Below are the code and all the weights of a small trained network. Each question names an input and a class and asks about switching units off, where a switched-off unit gives its printed mean instead of its output.

import numpy as np


def w(rows, s, z=0):
    codes = np.array(rows[::2]) - 128.0
    scale = np.full(codes.shape[1], s)
    scale[-1] = z or s
    return codes * scale


def norm(h):
    return h / np.sqrt((h * h).mean(-1, keepdims=True) + 1e-5)


def f(y):
    return y / 2 * (1 + np.tanh(0.7978845608 * (y + 0.044715 * y**3)))


def log_softmax(a):
    a = a - a.max(-1, keepdims=True)
    return a - np.log(np.exp(a).sum(-1, keepdims=True))


def net(x, mask):
    res = np.array(x, float).reshape(1, 5) / 4 @ E
    u = 0
    for l in range(3):
        y = f(norm(res) @ A[l][:, :-1].T + A[l][:, -1])
        res = res + np.where(mask[u : u + 12], y, B[l][:, -1]) @ B[l][:, :-1]
        u += 12
    return log_softmax(norm(res)[-1] @ U[:, :-1].T + U[:, -1])


A, B = {}, {}
E = w([
[11,147,77,73],'x0',
[114,68,56,211],'x1',
[86,177,170,200],'x2',
[128,130,131,129],'x3',
[69,2,216,110],'x4',
],0.00081)
A[0] = w([
[41,195,201,252,103],'0.n0',
[130,184,141,167,61],'0.n1',
[98,191,170,47,98],'0.n2',
[53,204,204,239,78],'0.n3',
[100,206,132,157,161],'0.n4',
[50,132,140,113,144],'0.n5',
[81,102,71,204,125],'0.n6',
[111,67,180,107,168],'0.n7',
[183,54,61,22,160],'0.n8',
[59,180,200,195,55],'0.n9',
[80,151,143,124,36],'0.n10',
[133,136,162,151,5],'0.n11',
],0.0037,0.0026)
B[0] = w([
[221,26,5,47,252],'0.n0',
[171,161,148,100,73],'0.n1',
[58,140,126,208,151],'0.n2',
[213,42,57,30,199],'0.n3',
[137,166,71,105,237],'0.n4',
[51,173,110,60,201],'0.n5',
[40,169,127,220,216],'0.n6',
[150,176,69,135,241],'0.n7',
[212,59,18,19,231],'0.n8',
[171,82,127,9,119],'0.n9',
[100,133,189,72,37],'0.n10',
[131,106,225,113,1],'0.n11',
],0.0025,0.00087)
A[1] = w([
[117,2,151,69,66],'1.n0',
[152,214,205,41,38],'1.n1',
[152,107,137,109,4],'1.n2',
[175,168,151,165,83],'1.n3',
[110,60,158,113,56],'1.n4',
[208,127,152,146,137],'1.n5',
[61,19,214,121,43],'1.n6',
[78,16,208,115,84],'1.n7',
[198,87,194,174,34],'1.n8',
[180,106,203,153,43],'1.n9',
[158,195,227,7,87],'1.n10',
[117,110,120,129,75],'1.n11',
],0.0038,0.0011)
B[1] = w([
[171,188,81,127,225],'1.n0',
[132,73,55,222,55],'1.n1',
[97,97,131,132,3],'1.n2',
[112,194,137,117,87],'1.n3',
[139,146,125,148,33],'1.n4',
[74,160,111,65,245],'1.n5',
[160,252,73,142,31],'1.n6',
[174,241,83,184,73],'1.n7',
[68,127,173,72,103],'1.n8',
[111,141,163,102,14],'1.n9',
[105,41,68,241,137],'1.n10',
[143,100,154,137,88],'1.n11',
],0.0032,0.00042)
A[2] = w([
[171,128,253,116,73],'2.n0',
[155,105,93,195,92],'2.n1',
[22,158,144,83,44],'2.n2',
[186,116,131,141,120],'2.n3',
[143,162,137,49,157],'2.n4',
[149,128,106,107,106],'2.n5',
[131,137,145,144,69],'2.n6',
[146,215,94,119,161],'2.n7',
[130,150,133,125,3],'2.n8',
[194,117,156,163,119],'2.n9',
[182,124,206,131,109],'2.n10',
[126,49,123,237,103],'2.n11',
],0.0051,0.0025)
B[2] = w([
[22,125,22,36,102],'2.n0',
[53,63,130,79,167],'2.n1',
[42,80,28,25,104],'2.n2',
[89,111,47,90,147],'2.n3',
[4,82,154,191,205],'2.n4',
[117,84,156,105,162],'2.n5',
[167,140,90,142,66],'2.n6',
[144,158,229,163,248],'2.n7',
[140,65,67,176,47],'2.n8',
[65,182,44,145,123],'2.n9',
[74,110,28,64,99],'2.n10',
[2,59,245,157,175],'2.n11',
],0.003,0.0015)
U = w([
[205,244,207,210,151],'0',
[237,60,35,20,129],'1',
[20,119,23,2,110],'2',
[126,55,209,83,209],'3',
[7,16,232,233,4],'4',
],0.0054,0.0038)

Each question gives the input, the list of numbers given to net, and the class t.
The units are the neurons (one row each of A and B). Each row of codes is followed by its name. A weight is (code - 128) times the scale printed after its matrix; where a second scale follows, it is the last column's (A, B and U).
mask holds one flag per neuron, layer by layer. A switched-off neuron (its flag False) gives its mean, the last column of its row in B, instead of its output. The means were averaged over made-up inputs and are rounded, as every weight is.
A unit's drop is (log p(t) with every unit on - log p(t) with that unit switched off) / (log p(t) with every unit on - log p(t) with every unit switched off).
The circuit of an input: a set's keep is (log p(t) with only the set's units on - log p(t) with every unit switched off) / (log p(t) with every unit on - log p(t) with every unit switched off). Starting from the 12 units with the biggest drops (on a tie, the unit counted first), units are removed one at a time, each time the one whose removal leaves the highest keep (on an exact tie, the one counted first), for as long as the keep stays at least 0.8.
circuit, biggest first: the units of the circuit, biggest drop first
k most important neurons: the k neurons with the biggest drops, biggest first
top k neurons in layer l: the k neurons of layer l with the biggest drops, biggest first
input [-8,-7,3,-7,0], class 2: 2 most important neurons : [0.n5, 2.n0]
input [-6,-7,3,7,7], class 0: top 4 neurons in layer 1 : [1.n7, 1.n6, 1.n0, 1.n5]
input [-7,-8,4,-6,5], class 4: circuit, biggest first : [1.n10]
input [0,-8,-2,-7,-6], class 4: circuit, biggest first : [1.n10, 1.n1, 2.n11, 0.n0]
input [-4,8,-7,-5,-1], class 4: top 3 neurons in layer 0 : [0.n0, 0.n3, 0.n9]
input [5,-5,5,1,4], class 1: top 4 neurons in layer 0 : [0.n0, 0.n3, 0.n5, 0.n9]
input [2,-6,0,-3,-5], class 4: circuit, biggest first : [1.n1, 1.n10, 0.n7, 0.n0]
input [-8,4,7,5,-7], class 2: top 2 neurons in layer 2 : [2.n10, 2.n9]
input [4,6,8,-3,-7], class 1: top 2 neurons in layer 1 : [1.n7, 1.n6]
input [-7,-7,-5,4,5], class 2: 4 most important neurons : [0.n5, 0.n4, 1.n9, 1.n8]
input [-8,0,-4,-7,-7], class 2: 2 most important neurons : [0.n5, 2.n0]
input [-5,7,-4,-2,0], class 4: 3 most important neurons : [2.n11, 0.n0, 0.n3]
input [-3,8,-7,3,0], class 4: 4 most important neurons : [0.n0, 0.n3, 2.n11, 0.n9]
input [1,-3,6,5,-3], class 1: circuit, biggest first : [0.n0]
input [4,4,-5,0,5], class 0: 4 most important neurons : [0.n0, 0.n4, 0.n3, 1.n10]
input [3,8,8,-1,-5], class 1: top 2 neurons in layer 2 : [2.n4, 2.n7]
input [3,-4,-3,-6,-3], class 3: top 2 neurons in layer 2 : [2.n4, 2.n9]
input [-7,6,5,-6,2], class 2: top 2 neurons in layer 1 : [1.n10, 1.n1]
input [-5,-7,4,1,-4], class 4: top 2 neurons in layer 1 : [1.n1, 1.n10]
input [-4,-7,8,-3,7], class 1: 4 most important neurons : [0.n0, 0.n3, 1.n0, 0.n9]
input [-8,-7,-6,1,1], class 2: top 2 neurons in layer 0 : [0.n5, 0.n0]
input [7,-2,3,-8,-8], class 0: 2 most important neurons : [2.n7, 1.n8]
input [-8,6,7,5,4], class 2: 2 most important neurons : [0.n8, 1.n10]
